What can hang from each mark
K_290: K_235 K_273 K_320
K_560: K_971 K_985
K_424: K_338 K_560 K_718 K_985
K_971: K_338 K_424 K_560
K_718: K_338
K_565: K_273 K_290
K_338: K_560
K_765: K_144 K_183
K_983: K_320 K_424 K_765 K_971 K_985
K_235: K_183 K_565 K_765
K_320: K_243 K_273 K_290 K_565 K_759
K_144: K_235 K_765 K_985
K_759: K_718
K_243: K_759
K_183: K_565
K_985: K_983
K_273: K_183 K_565

Each row is shifted at random along 4 fixed directions that mean nothing.
Known rows, with every way that one mark hangs from another
K_144[K_765[K_183[K_565]]]: [-209    9  252   57  307  222  155 -441  116  215  261   15   70  159
  204  282 -268   76  171  252  157 -285   67 -294 -217 -194  249  266
 -574  345  -28 -245 -657  158  -62  141  422   45  -46  -64  -60  204
  196  231 -683  137 -295 -176 -351   59   59  372  -63 -236  642  288
  128]
K_183[K_565[K_290[K_235 K_320[K_273]]]]: [ 131  -74  107  -74  137   99  172  -52    1 -211 -110  233  153   29
   44  133 -110  -92   62  -50  298   -7   89  138  -60   56  400  221
   56 -111   12 -132   46  235  -77 -179  126   -4  -90  -67  188  222
  103  171  -88  -47  153   19   23  399  142   -5   82 -110  -33  110
  148]
K_718[K_338[K_560[K_971[K_424] K_985[K_983]]]]: [-255  -13 -131  143  -30 -214 -121 -175  -82  136  188   82  -84   55
   72   67   -3  183  -83  210   17 -107  -75 -177 -180 -162  -25 -138
   46   70  -44    7  -73   -1   -7  150   33  -50   -5 -319  -99 -129
   20 -105   97   96  -25 -142  -33  -43  -90  -33   -9   36   61  241
  -72]
K_320[K_243 K_290 K_759[K_718[K_338[K_560]]]]: [-321  142  325   -4   81 -229 -247 -207  119  174  -41  -37   59   69
  -58  -57  -15   30  159    7 -255 -260 -312 -221   -9   89  -34 -111
 -322  290   -2  -10 -349  172  119  119  257  284  -62   14 -217 -159
 -145 -252 -205   90  119   61 -321 -239   18  110  201  129  175   27
  109]
K_424[K_560[K_971] K_718[K_338] K_985[K_983[K_320[K_290]]]]: [-170  -52  -35  123   10  -70 -158   56 -249 -115    7  -21 -131 -200
 -109 -210   -4    7 -273   35 -306   39 -147 -192  301   21 -273 -220
  246 -238  102  222   99  -72   35   79 -120   82 -105   42   18 -250
 -111 -103  222  -32    3  145   36 -130  -85 -194  -41  234  -76  -70
  -58]
K_759[K_718[K_338[K_560[K_971[K_424] K_985[K_983[K_765]]]]]]: [  77 -231 -289  -26 -282 -300 -439  131  -39 -100 -170  148  -83  177
  115 -223  174  178 -211  -35 -200  193 -144    9 -215   80  -51 -295
  295 -100 -112  376  127 -249  -72  272 -267  -12  -43 -337 -274 -247
 -196 -237  452 -252  -17 -178  308   32 -207   84  125   73 -345  -66
 -247]
K_985[K_983[K_424 K_765[K_183]]]: [ -80  -69  -52   88  269  391  302 -261 -148  275  191   52   38 -179
 -101  333 -272  -26  262   94  206  -42  218  -18  -83 -119   40   31
 -336  248 -105 -291 -237   12 -196   32  198  -99 -170   24  112  250
   31   38 -283  249 -258 -206 -422   88   17  -49  -94 -369  344  292
  110]
K_290[K_235 K_273[K_183 K_565] K_320]: [  24 -106    4   64  195  -76  166   32  -69 -258  -21  271  289    3
  -92   -3  -44   14 -237  -35  335  187   78  -53   14 -167  348  171
  270 -343 -257 -194  160  206  -87 -166  152  -43   38    2  166 -136
   38  143  -63   98  -72 -104  138  129  150   60  420 -159  -47  176
   18]
K_983[K_424[K_338 K_560[K_971] K_718] K_765 K_985]: [-422  212   15  -65  131  591  524 -353 -275  277  339 -547  -87 -335
   10  240 -153  -88  219  124  108  -98  291   18  205    5 -328   71
 -393  186  -61 -203 -151 -177   39  187  366 -148 -314  117  195   50
  162 -109 -218  604 -149  -77 -549 -158  -35 -408 -676 -135  418  361
  102]
K_338[K_560[K_971[K_424] K_985[K_983[K_320[K_290] K_765]]]]: [ 122  -24 -211  -95  -74 -166   39  108 -185  -79   -3  222  111  -18
  -91  -95   36  112 -144   65  -55  285 -168   83  -24   37   -7 -194
  319 -269  -19  237  301 -179  -90  -16 -307 -258   58  -87   22 -160
  -90 -118  380 -124  285   -3   91    5   27 -158  -75  -25 -392   52
 -293]
K_144[K_235 K_765[K_183[K_565[K_290[K_320]]]] K_985[K_983]]: [  32  -25 -121   22  228    2  209   -3 -130   28  146   98  140  197
  222   83 -123  141  -68  202  139  161  -40  -86   14 -284  223  184
  225 -206   69   86  122  188  -70 -249 -120   -7   13  208  241   89
  215  239  -16 -163   94   78  122  182  226  202   21   -1  -21  -62
 -122]
K_338[K_560[K_985[K_983[K_320[K_243 K_273 K_759] K_765]]]]: [  83  333   12 -207   47 -329   93  103  -31  -28   44   42  164 -139
 -134  -41  101   59  -89  -12 -142   89  -70  -76  115   56 -110 -184
  252 -236   46  145  160   89   30  -16 -239 -248  181   37  156 -319
 -179 -120   87    4  419  227   36 -227  343 -171  -45  -44 -368   13
 -332]
K_971[K_338 K_560[K_985[K_983[K_320[K_273 K_290]]]]]: [ 129   36  128 -163  270 -166  689   67 -195  326   44  103  137 -231
 -127  200 -191 -221  278  -98   95  -33   89  325   76  -30 -117 -135
  -41  140    4 -133  172  157  -89 -453 -129 -196  -73  257  150  435
   89 -143   47  314  442 -163 -471  155  -35 -527 -182  -73  -70  314
  225]
K_338[K_560[K_985[K_983[K_424 K_765[K_183] K_971]]]]: [ 172   89 -613   98  172   86  457  140 -405  118  206  145   47 -269
 -112  120  -62   59  -18  152  221  391  -20   43  139 -233    2 -347
  270 -254 -262   18  408 -191 -217  -90 -276 -445   -9   51  407  -63
   51   46  249   63   67 -118   89   -6  154 -313 -147 -382 -299  111
 -404]
K_320[K_243 K_273[K_183 K_565[K_290[K_235]]] K_759[K_718]]: [-181  309  141   -3 -148 -476 -298  327  314  -48 -135 -189  222    4
 -241 -148  214  -37 -197   62 -210  118 -273  -20  216  -15  -33 -310
   30  -36  169   58  362   30  150 -297 -131   37  100  428 -265 -201
   21  -63  108   74  533  487   18 -261  229  -54  286  267 -347 -249
   11]
K_338[K_560[K_971[K_424[K_718]] K_985[K_983[K_765]]]]: [-319 -129  163   30 -291  -67 -455 -341  254  -65  131 -312  -71  169
  175  -56  -27  226 -100  215 -263 -133  107 -278 -405  138 -110   44
 -171  128   72  106 -431 -165   92  534  140  -46  -75 -371 -450 -249
 -231 -198  -73   17 -154 -119  -86  -63 -272  260 -155  229  262  178
   20]
K_144[K_235[K_565] K_765 K_985]: [-249  150  129   50 -168 -152   40 -143  302  239  223 -351   -1  212
  152   63  146  107  137  201  -47 -198   19  -44 -107  -68  -30  360
 -341  211  244  -18 -100  -16  220 -162  121   40  248  166 -103 -114
  286  124 -224   92  137  224  -11 -351  207  324 -261  113  265  -79
  -44]
K_759[K_718[K_338[K_560[K_971[K_424]]]]]: [-133  201   41   48 -746 -503 -765  184  493   60   63 -384 -120   82
  -45 -243  300  181   26  213 -534 -178 -329   21 -166   79 -322 -363
 -345  298  223  -50 -135 -388  367  258  -38  193  171   48 -760 -200
  -22 -263  168  -64   85  172  223 -539 -170  139 -190  301 -227 -278
  143]
K_765[K_183[K_565[K_273 K_290[K_235 K_320[K_759]]]]]: [ 372  173  112  -74  -46   25  141  358  131  -74 -112  -80  106   -2
 -109   91  -33 -161   52   76  151   60    5  331   -4  -39  187 -110
   46 -125   99 -279  426  197  160 -356  -69   70  -15  343  121  441
  140  140   70  -19  419  192   87  206  136 -120 -210  -76 -412 -281
  167]
K_235[K_765[K_144[K_985] K_183[K_565[K_273]]]]: [  59   62   94  -94 -184   74  -30 -172  453  118    4  -74 -119  337
  208  230 -147  -34  347   76  -32 -368   66  115 -348    6   50  237
 -508  326  167  -70 -436   35  145  -35   93   44  116  145 -234  444
   56  205 -438  -56  -57 -101 -174  161 -253  339 -300   34  247 -156
  216]
K_144[K_235 K_985[K_983[K_424]]]: [ -93 -224 -171   85  223  220  -39 -330 -231  -16  -18  291   15  275
  131  151  -66  211  -54  -96  207  160  196 -158  -46    2  244  287
  164   56 -120  114 -101  128 -284   83    0   32   89 -261  288 -216
   -3  148   54 -186 -244 -121   68  255  133  325  301  -14  275  127
 -126]
K_971[K_338 K_424[K_718] K_560[K_985[K_983]]]: [ 236 -551  304  -27 -305 -172 -609   41  252 -184 -441  -84 -136  422
  259 -271   79   21  -35 -371 -330   35  270   71 -435  309  -47  -70
   89  269  -28  222 -185 -110  -90  312 -180  223  -93 -305 -424  102
 -364 -174  329 -351 -216 -324   64  412 -646  309  258  475   51   10
  233]
K_290[K_235 K_273[K_183] K_320[K_243[K_759] K_565]]: [ -13   82  130  -26   92 -200   26  157   90 -115   34  -76  320  -75
  -82  -39   95  -43  -97  -76  140  -29    2  -67  124  -33   13  125
  156 -294  -97 -281  202  215  197 -303  118    5  -48  115  132 -242
   31   75 -157  191  249  106 -167  -84  145 -130  444   73 -229    3
  122]
K_759[K_718[K_338[K_560]]]: [ -97 -182  107   66  111  118 -178 -336  -11   59 -110  155 -166  166
   93  -11 -119   29  170  -49   21 -172  -33  -38 -237   21  166   73
 -192  267 -218   42 -369  132  -90  239  289  251 -122 -324 -117   59
 -139 -139 -166  -49 -266 -303   -4   84 -144  333  160 -116  295   89
  117]
K_290[K_235[K_183 K_565[K_273] K_765] K_320]: [  40 -426   26   55 -328 -134 -280  211  372 -329 -284   91  -11  176
  209 -229  226 -130  -58 -193   15 -242  183   75 -162  315  276  466
   63 -262  111  -69   -7 -167   25 -187  -42  110   68  -96 -232  198
 -240  -32  113 -351 -189  -97  295   76 -282  254 -149   73  -68 -454
  103]
K_273[K_183 K_565[K_290[K_235 K_320]]]: [-411  136  352  202 -114  -68 -196 -187  285  -32  163 -177  175   46
 -155  -13  -70   67   26  310    0 -104  -42  -28 -125  -86   23  168
 -240  -12  131 -298 -131  108  129 -124  348   68  -34  199 -327   41
   41  -25 -314  255  -75  170 -101 -119  -65  146  -47   92  219   59
  315]
K_565[K_273[K_183] K_290[K_235[K_765] K_320]]: [  28 -161   79  -34 -238  132  151  186  253  -33 -296 -151   54  -62
  -83  -42  -24 -343  297 -131  194   67  192  757 -125   47  113   56
  111 -125  153 -199  567   51  157 -623  -76  181 -152  435 -154  612
  -17 -115  231   99  388   17   70  179 -134 -133 -401   -6 -395 -325
  351]
K_983[K_320 K_424[K_338 K_560 K_718 K_985] K_765[K_144]]: [ 210  252 -131 -147 -474  138 -370  428   32 -271 -115 -388 -235 -226
 -166 -394  237 -143 -114 -140 -517  156   15  107  400  230 -646 -299
   82 -137  177  300  169 -399  136  302 -324  -60   59  305  -42 -248
 -162   38  382 -174 -224  383  354 -298 -140 -147 -403  290 -352 -348
 -188]
K_338[K_560[K_985[K_983[K_320[K_243] K_765]]]]: [ 255 -167  -67  -85  -38  -72 -186  -48  -73 -197 -272  194   27  231
   43 -178   45   52   60 -225  -64  255   59  201 -183  187   68    3
  366 -276 -136  332  293   -5  -62   18 -211  -91   15  -71  144 -133
 -398  -79  269 -288  233  -58  219  185  -27  191   77    2 -431  -98
 -264]
K_243[K_759[K_718[K_338[K_560[K_971 K_985]]]]]: [   2  -22  -76  -11   99   51   77 -181 -112  170  -83  -65 -193   85
   71  198  -89  -32  114   62  204  -63  -39  267 -217  -88  -49  -88
    0   42 -253   35  246   81   85 -143  121   81 -232 -277   67   55
   64 -125  -39  179  438 -229  -92   69 -113   -6  -55  -62 -213   43
   -8]
K_985[K_983[K_320 K_424[K_560 K_718]]]: [ 310 -354  -86  -14  -52  357 -269  134 -186 -296 -349   68 -151  -46
  -27 -183  -50  -78   60 -310  -89  248  201  244   95  144   51 -155
  300 -120  -92  159  341  -88 -140  114 -193  101  -53   44  249  -20
 -278   20  440 -313   -1  -23  246  209 -135   88  117   25 -276 -169
  -55]
K_971[K_338 K_424[K_718] K_560[K_985[K_983[K_320 K_765]]]]: [ 204 -361  115 -103 -317 -204 -498  174   34 -251 -155   98  -45  179
  203 -423  171  190 -332 -219 -465  142   94 -232 -182  367 -232  -46
  225  -41   21  285 -410 -339 -165  583 -305  -45   91 -302 -475 -203
 -329 -226  328 -415 -624 -256  236   81 -465  184  113  270   68  -17
  -59]
K_759[K_718[K_338[K_560[K_971]]]]: [ 182 -158 -304   68   94  -33  131   95 -255   49 -206  237 -143   -7
   32  -23   -4  -19   -4  -78  186  194 -176  221   10 -167  212 -294
  213  -47 -265  165  440  -18  -54 -117  -97   65  -66  -66  176   69
   48  -37  326  -92  323 -186  289   51  104   20  133 -197 -356  -74
 -169]
K_424[K_560 K_718[K_338] K_985[K_983[K_765]]]: [-392   47  178  122  134  240  207 -233 -110  255  264 -410 -203 -383
  -45   42 -137 -130   45  108 -145 -251  197 -171   71 -141 -362  -94
 -215  185  117  -57 -235   61   68  203  254  101 -332  -11   13  -45
   62 -199 -199  452 -276   23 -344 -194  -92 -263 -285   -7  444  244
  124]
K_765[K_144[K_235 K_985[K_983]] K_183[K_565[K_290]]]: [  37  129  -15  119  -58   -9   57    2  223  230  128 -187 -116  199
   37  273 -178   29  323  283   -6  -45  -64  159 -162 -237  -31    0
 -289  216  186   25  118  175  128 -254  -83  -62   10  397   54  367
  210  299 -165   30  327  187 -149  126  -39  130 -132  143   -9 -146
  151]
K_971[K_424[K_338[K_560] K_718]]: [ -33  -42  131  -31  -59  140 -218  -18   24  -29  -38 -236 -225    1
   72 -174   22  -43  -72  -61 -157  -75   72 -139   25  -42  -41 -116
  -39  244  -19  118 -108  -72   32  272   36  169  -54 -164  -84  -56
  -63  -43  165  -67 -193    6   86  -14 -108  162   35  222  143   62
   46]
K_243[K_759[K_718[K_338[K_560[K_985]]]]]: [-518  515  189   37 -208 -264 -314 -207  234  324  520 -452 -113 -148
  -60   44   44  169  -42  548 -342 -521 -248 -335 -106 -141 -465 -120
 -520  317  160 -225 -572 -131  313  320  352   71   31 -229 -556 -251
  132 -277 -519  362 -131  135 -159 -648    7   38 -253   81  293   49
   92]
K_290[K_235 K_320[K_243[K_759[K_718[K_338]]] K_273 K_565]]: [ 321 -100  211 -204 -279 -277 -283  273  328  -61 -537 -198   57  151
  -21  -36  181 -251  418 -460  -85  -56   33  622  -54  327 -145   23
   19  -23  -17  -21  549  246  364 -590  -59  360 -225  229   62    3
 -105  -84  188   14  797  121 -237  143 -166 -108  334  247 -693 -319
  381]
K_565[K_290[K_273[K_183] K_320[K_243]]]: [-330   61  383   25   98   72  -71 -405  236   35  189 -204  236    9
 -111  128 -174  -35  245   87   98 -317   70  -36 -183   63   18  368
 -316  115   82 -512 -468  177  183  -10  488  141  -48  164 -372  228
 -149 -145 -563  285 -157  -68 -369    1   18   17  -55   34  394  184
  452]
K_759[K_718[K_338[K_560[K_985[K_983[K_971]]]]]]: [ -50  -86 -145  122 -418 -417 -789    4  149 -113  -43   -6 -146  203
   66 -296  166  268 -138   98 -440   22 -227 -120 -199  152 -170 -268
   97  -32  -18  295 -161 -251   71  408 -108  106   77 -257 -462 -314
 -342 -228  115 -303 -145  -62  419 -177 -253  237   92  179 -178 -210
 -100]
K_183[K_565[K_290[K_235 K_273 K_320[K_759]]]]: [ 262   46  186 -115 -123 -145 -261  251  109 -432 -122  140  214   35
  -23 -114   85   82 -311  -17   46   52  -49  -40  -42  143  334   47
  207 -300   50 -120   46   97   37  174   45   46   93  -95  -21  -64
    0  123   -2 -224   75  184  322  164  193   38  186   -9 -242  -71
  -17]
K_983[K_320 K_765[K_183]]: [  36   32  154   37  -44   74 -279 -188  104 -113   96  149   16   83
  -95  -67  -12  211  -95  134 -190  -15  -36 -304 -125  150  -60  208
 -264   25  -33  -92 -704 -140  -89  386   97  -31  156 -199 -373  -68
 -194    7 -455 -202 -664  -90   65 -139  -17  417  -47 -187  343  -64
    8]
K_759[K_718[K_338[K_560[K_971[K_424] K_985[K_983]]]]]: [ 214 -393 -189   -6 -178 -126 -304   35   -1  -22 -380   57 -166  303
  131    7   13  -12  155 -181   37  163   27  428 -338   35   85 -215
  244   50 -183  235  496   -5   -6  -80 -170  167 -156 -232  -30   86
 -184 -177  510 -150  432 -264  110  316 -310   39  163  127 -452  -51
    8]
K_759[K_718[K_338[K_560[K_985[K_983]]]]]: [  51 -233 -183   49  137  -86 -127  -42 -217    5 -164  229 -130  118
   74  -58  -69   35  -35  -34   24   67  -45   56 -144 -126  155 -192
  256   -8 -206  269  181   88 -141   81  -51   97  -86 -310   84   -9
 -175 -130  219 -135   75 -208  213  181  -49  122  283  -79 -149   31
 -158]
K_183[K_565[K_273 K_290]]: [  70  243  185  -64 -158  106  -85   -9  227  171   96 -158  -88   31
  -71   60  -61  -72  182  151  -28 -290  -40  267 -150   35  105 -106
 -372  344  304 -152  -38  -68  188  -55  113   57  107  270 -275  481
  178   55 -170   31  211  167    5   91   93   39 -443  -76   25 -129
  215]
K_983[K_424 K_765[K_144 K_183] K_971[K_338] K_985]: [ 394   44 -434   49 -290   -3 -292  209  -44 -146 -133  314    0  187
  -31 -161  217  198 -128 -193 -237  369 -151 -101   21  300 -224 -129
   59  -69 -197  233 -361 -493 -242  398 -352 -253  204  -29 -194 -106
 -204  179  106 -478 -675 -200  302  -29 -320   80    2  -63  -93 -197
 -256]
K_183[K_565[K_273 K_290[K_320[K_759[K_718[K_338[K_560]]]]]]]: [ 186  183   65 -160   57   23   21  162  -68   25  -16  104  -47  -33
   29  -60  -64  -53   51   49   23 -184 -232  141    6    2  176 -192
   61    1   37  -54   72  162   84   35   73  158   16   89   28  242
   69 -128  113  -65  175    1  179   70  104  -81 -187 -149 -191 -152
   22]
K_290[K_235 K_273[K_183[K_565]] K_320]: [ 426 -471  -11  -74  151   95   98  112  -28 -461 -418  378  242  233
   72    2  -73  -99   27 -366  447  319  238  345 -165   32  584  200
  388 -365 -338  -86  389  281 -168 -244   25   40  -62 -103  359   66
  -68  243  164 -162  109 -274  252  602  -57  149  462 -113 -298   66
   66]
K_320[K_243[K_759[K_718]] K_273[K_183] K_290]: [ 192  -17  149 -169 -222 -455 -712  295  387 -209 -521   20  143  228
 -225 -335  269 -103  -72 -335 -430  111 -274  136   63  236 -107 -327
  132   43   65  300  136 -123   74 -320 -342  253   30  127 -472 -215
 -300  -97  116 -348  439  230  137  -35  -91  263  521  471 -511 -441
   54]
K_273[K_183 K_565[K_290[K_235[K_765] K_320]]]: [-495  122  465  139 -677 -365 -682   15  730 -174   -3 -403  136   94
  -88 -265  146   90   57  267 -393 -192  -90  123 -235  133 -133   98
 -361  -31  380 -188 -152 -184  317 -101  171  159   46  325 -799   -5
 -107 -154 -196   94    5  346   29 -331 -299  282 -286  345  -21 -259
  375]

Rows
[  67  -26 -360  153  491  149  714  -16 -353  193  193  342  -72  -11
  120  300  -46    6  -76   96  494   78  -75 -248  171 -370  291  284
  110  -44 -107  104  178  181 -155 -192  -44 -225  217  -71  630   22
  392  411  -68   -7   17   -6  127   -2  458   72  275 -247  234   91
 -389]	K_765[K_144[K_235[K_565] K_985]]
[ 276   30 -561    5  249  363  784  377 -692  101  158   16 -175 -645
 -131   -8   84 -184 -206 -160  214  447  -40  106  591 -199 -305 -284
  507 -352  -87   43  616 -221  -90  -88 -348 -177  -39  121  602 -215
  370  -59  541  164 -143   18  139 -202  238 -785 -164 -327 -229   19
 -394]	K_983[K_320 K_765 K_971[K_424[K_560 K_718[K_338] K_985]]]
[ -63 -198  238  -23  119  337 -187 -102  -75  -82 -106 -210 -229  -21
  110 -147   -8 -115 -107 -161  -87  -83  208 -231   73   -5  -68  -14
  -44  260  -70   75 -271   -4  -57  339  115  261 -232 -254  -46   18
  -93  -51   -4  -42 -447  -71  -45  136 -178  144  109  210  365  118
  129]	K_971[K_424[K_338 K_560 K_718]]
[ 156 -117    4  -50 -166   67    2  -69  228   17 -278   35 -135  183
   87  111  -38  -69  241 -169   54  -17   61  342 -232  -52   81  107
 -109  165  114  137   79  -21   42 -138  -76  123  101   22  -26  247
    3  128  -72 -155  202   -3  116   93  -67  233   23   14  -54 -146
  -21]	K_235[K_765[K_144[K_985]]]
[ 294  -25  -42 -191  369  156  526  101 -321  175   33  231   64 -183
  -22  166  -47 -133  -63 -312  171   48  187   14  203   84  -73   78
  180   51    6   66   75  107 -234  -96 -183 -216    2 -116  389   27
  128    4  208   85  -29  -94 -360  233   61 -500  142 -159   98  350
  -41]	K_971[K_338 K_424[K_985[K_983[K_320[K_273 K_565] K_765]]]]
[  92   75  -85   39 -231 -212  -72  156  265  148  122 -190  -82  202
   13  -57  179   68    9  120 -192  -84   64  -40 -129   51 -119  128
  -90   49  151  107  -23  -96  134 -166 -217  -85  174  210 -183   69
    8   53  -15  -96  -39  106   94 -116  -12  267 -282  109  -14 -329
  -16]	K_144[K_235[K_565[K_273]] K_985[K_983[K_765[K_183]]]]
[ -51  136 -304   41 -170   92 -447 -223 -152 -112  248  220 -165  150
   96 -130  -15  305  -95   67 -257  -14 -109 -374  119  158 -305   87
  120 -110  -53  263 -485 -189 -134  559  -32 -147  157 -127   20 -358
 -280   96  -23 -307 -613  -63  290 -151 -241  143  -51  154  181   24
 -186]	K_765[K_144[K_985[K_983[K_320 K_424[K_338[K_560]] K_971]]]]
[ 169   80  263  -56 -407 -203 -352  167  385 -142 -145 -184  111  166
  -58 -177  158  -19   82  -41 -156 -119   63  241 -130  228   27   86
 -103   13  181 -154  106   80  321 -126   48  180  134  166 -203   95
  -92   16    3 -102  220  183  153  -14   32  160  -64   90 -254 -295
  278]	K_290[K_235 K_320[K_565[K_273]]]
[ 244 -178  -55  -21  128   69 -344  212 -247 -300 -271  302 -136   78
   53 -392  237   -6 -476 -282  -81  202    4 -332  207  -35   97 -216
  423  -23 -187  339  -77 -119 -288  315 -254  158  -59 -418   37 -147
 -145   53  275 -451 -552  -21  469  196   -5  235  403  140   -5  -48
 -247]	K_971[K_424[K_338 K_560]]
[-249  106  468   33   -5 -195 -389  -97  361 -176 -198   -1  130  192
 -167 -135   58   74  -73   10 -118 -120  -30 -157  -67  202  147   75
 -140  105   74   33 -329  343  -73  -23  105   42   53 -158 -246 -116
 -130   12 -283  -17  -35  185 -182  117  -75  244  250  176  281    5
  212]	K_320[K_273[K_183] K_565[K_290[K_235]] K_759]
[-407  -58  464    8  177 -285 -243 -332  355 -171 -251  259  247  313
   79   41  -20   31  -77 -112  -95 -203  -34 -491 -111  270  276  357
 -285   39  -97   59 -633  303 -110  -64  196  135 -131 -131 -199 -168
 -240   51 -490  -49  -82   15 -581  165 -138  420  418  208  378  109
  185]	K_320[K_243 K_273[K_565] K_290[K_235[K_765[K_183]]] K_759]
[ 219  -92  -96   70   96   -9 -134  251  -74 -184 -226  313   15   91
 -105 -191   36   41 -170  -41   84  261 -196  121   59 -163  378 -315
  238  -84   18  195  334  -78 -210 -146 -242  -72  164   46   20  102
   88  204  215 -302   79  120  435  265  105  192  238  -51 -215 -144
 -215]	K_273[K_183[K_565[K_290]]]
[ 247  -44  115  -11 -220   11 -204  351  113  -88 -231 -439 -166  -38
   -5 -231  221 -200 -181 -260 -265  100  139   91  103   15 -270 -296
  135  196  130   83  258 -204  107   83 -242  192  -40   15 -112  -28
   15  -85  455 -115    6  177  172  -19 -185 -132   19  416 -147 -131
   44]	K_971[K_338 K_424[K_560 K_718 K_985]]
[ 366 -413 -196  -30   16  387 -213  -41 -370 -415 -353  234 -224  161
  144 -265   50  -11 -186 -505  -30  370  237    7  211  463  -70  147
  430 -267 -282  311   25 -208 -326  318 -188   62  -58 -253  284 -222
 -305   47  394 -428 -528 -302  306  399 -323   82   63  149   15  -69
 -128]	K_983[K_320 K_424[K_338 K_718 K_985] K_971[K_560]]
[ 329   69   53 -173 -283 -225 -511    5  200 -342 -372  181   91  362
  -95 -196  268   98    1 -373 -291  159  -33  140  -25  432   11  166
  168 -108   47  218  -72 -147    5   23 -227   84  344  -68 -161 -228
 -361   26   65 -475   70  125  269   30   75  272  165  176 -306 -316
  -87]	K_983[K_320[K_243 K_273] K_985]
[ 157 -123 -473   14  114  -34  826  433  -77   49  -48  112   52 -233
   -4  185   19 -289   74  -95  511  149   62  371  153 -378  243   73
  272 -305  -62  -21  792   32  -19 -639 -208 -290   97  308  507  235
  361  279  261  216  447   12   89    4  159 -372  122 -199 -327  -24
 -232]	K_290[K_235[K_565 K_765[K_144[K_985]]] K_273[K_183]]
[-261  -35  -10   -7 -311 -229 -201   29  325 -194   42  123   85  187
  139  -63   34  140   -5  139 -214 -195 -195 -155   13  132   21  364
 -255 -149  288   79 -351 -161   -3  -11  -38 -140  241   78 -207 -143
   28  137 -177 -223 -175  159    3 -148 -250  150  -64  176  170 -248
  -22]	K_983[K_320[K_290[K_235[K_183[K_565] K_765[K_144[K_985]]]]]]
[ 229 -174  109   45 -314   68 -228  -70  227  116 -157 -173  -90  -10
  -92   26   -5  -15  309 -155 -110  119  143  442 -289  179 -107 -157
 -177  165   79   14  155 -180  109   -2  -39   90 -119  157 -211  172
 -154  -83  -43   -5  222  -47   22    4 -170   10 -204  -85 -184  -85
  159]	K_985[K_983[K_765 K_971]]
[ 205 -106  -37  -20  132   16  118 -100   62 -186 -176  305  -41  300
  111  108    6  -33  110 -124  232  -52   -7    6 -104  118  241  538
  152 -114    4  180 -105  280  -80 -212  -61  -30  145 -116  213  157
  -17  258  -98 -299    5   -6  156  318   80  288  145   92  109 -106
  -35]	K_765[K_144[K_235[K_565[K_290[K_320[K_273]]]] K_985]]
[ -93  282  113  -60 -207  187 -569 -172  -80 -260  109  -61  -40   74
  -51 -216  216  285 -212  -46 -370   43   -6 -379  248  448 -363  104
  -39  -96  -56   31 -622 -284 -119  693   86   10  143 -279 -129 -494
 -304  -94 -209 -204 -747   65  123 -286 -164   48 -253  123  287  -60
 -116]	K_983[K_320[K_759] K_424[K_338 K_560] K_971 K_985]
[ -65   -1  399  -52  269  -99  -84 -209   65 -275  -77  290  260  110
   37   40   -4  141 -227  -61  116 -129   70 -474    0  169  328  364
    4  -86  -87 -116 -512  452 -118  199  262   70   69 -479  150 -301
 -110  104 -409  -83 -202    4 -110  129  234  235  505  -75  372  216
   59]	K_290[K_235 K_320[K_273 K_565 K_759]]
[ -14  -74 -464  118  332  582  575 -116 -543   95   88  127 -230 -397
    5  136 -133 -177   57 -163  268  170   77  -71  319  -53 -215  -67
  117  -91 -242   87   -4  -29 -215  199   17 -155 -239  -22  559  -97
  161  106   93  186 -478 -226 -118   47  -55 -432 -132 -308  257  217
 -240]	K_983[K_424[K_560 K_718[K_338] K_985] K_765[K_144] K_971]
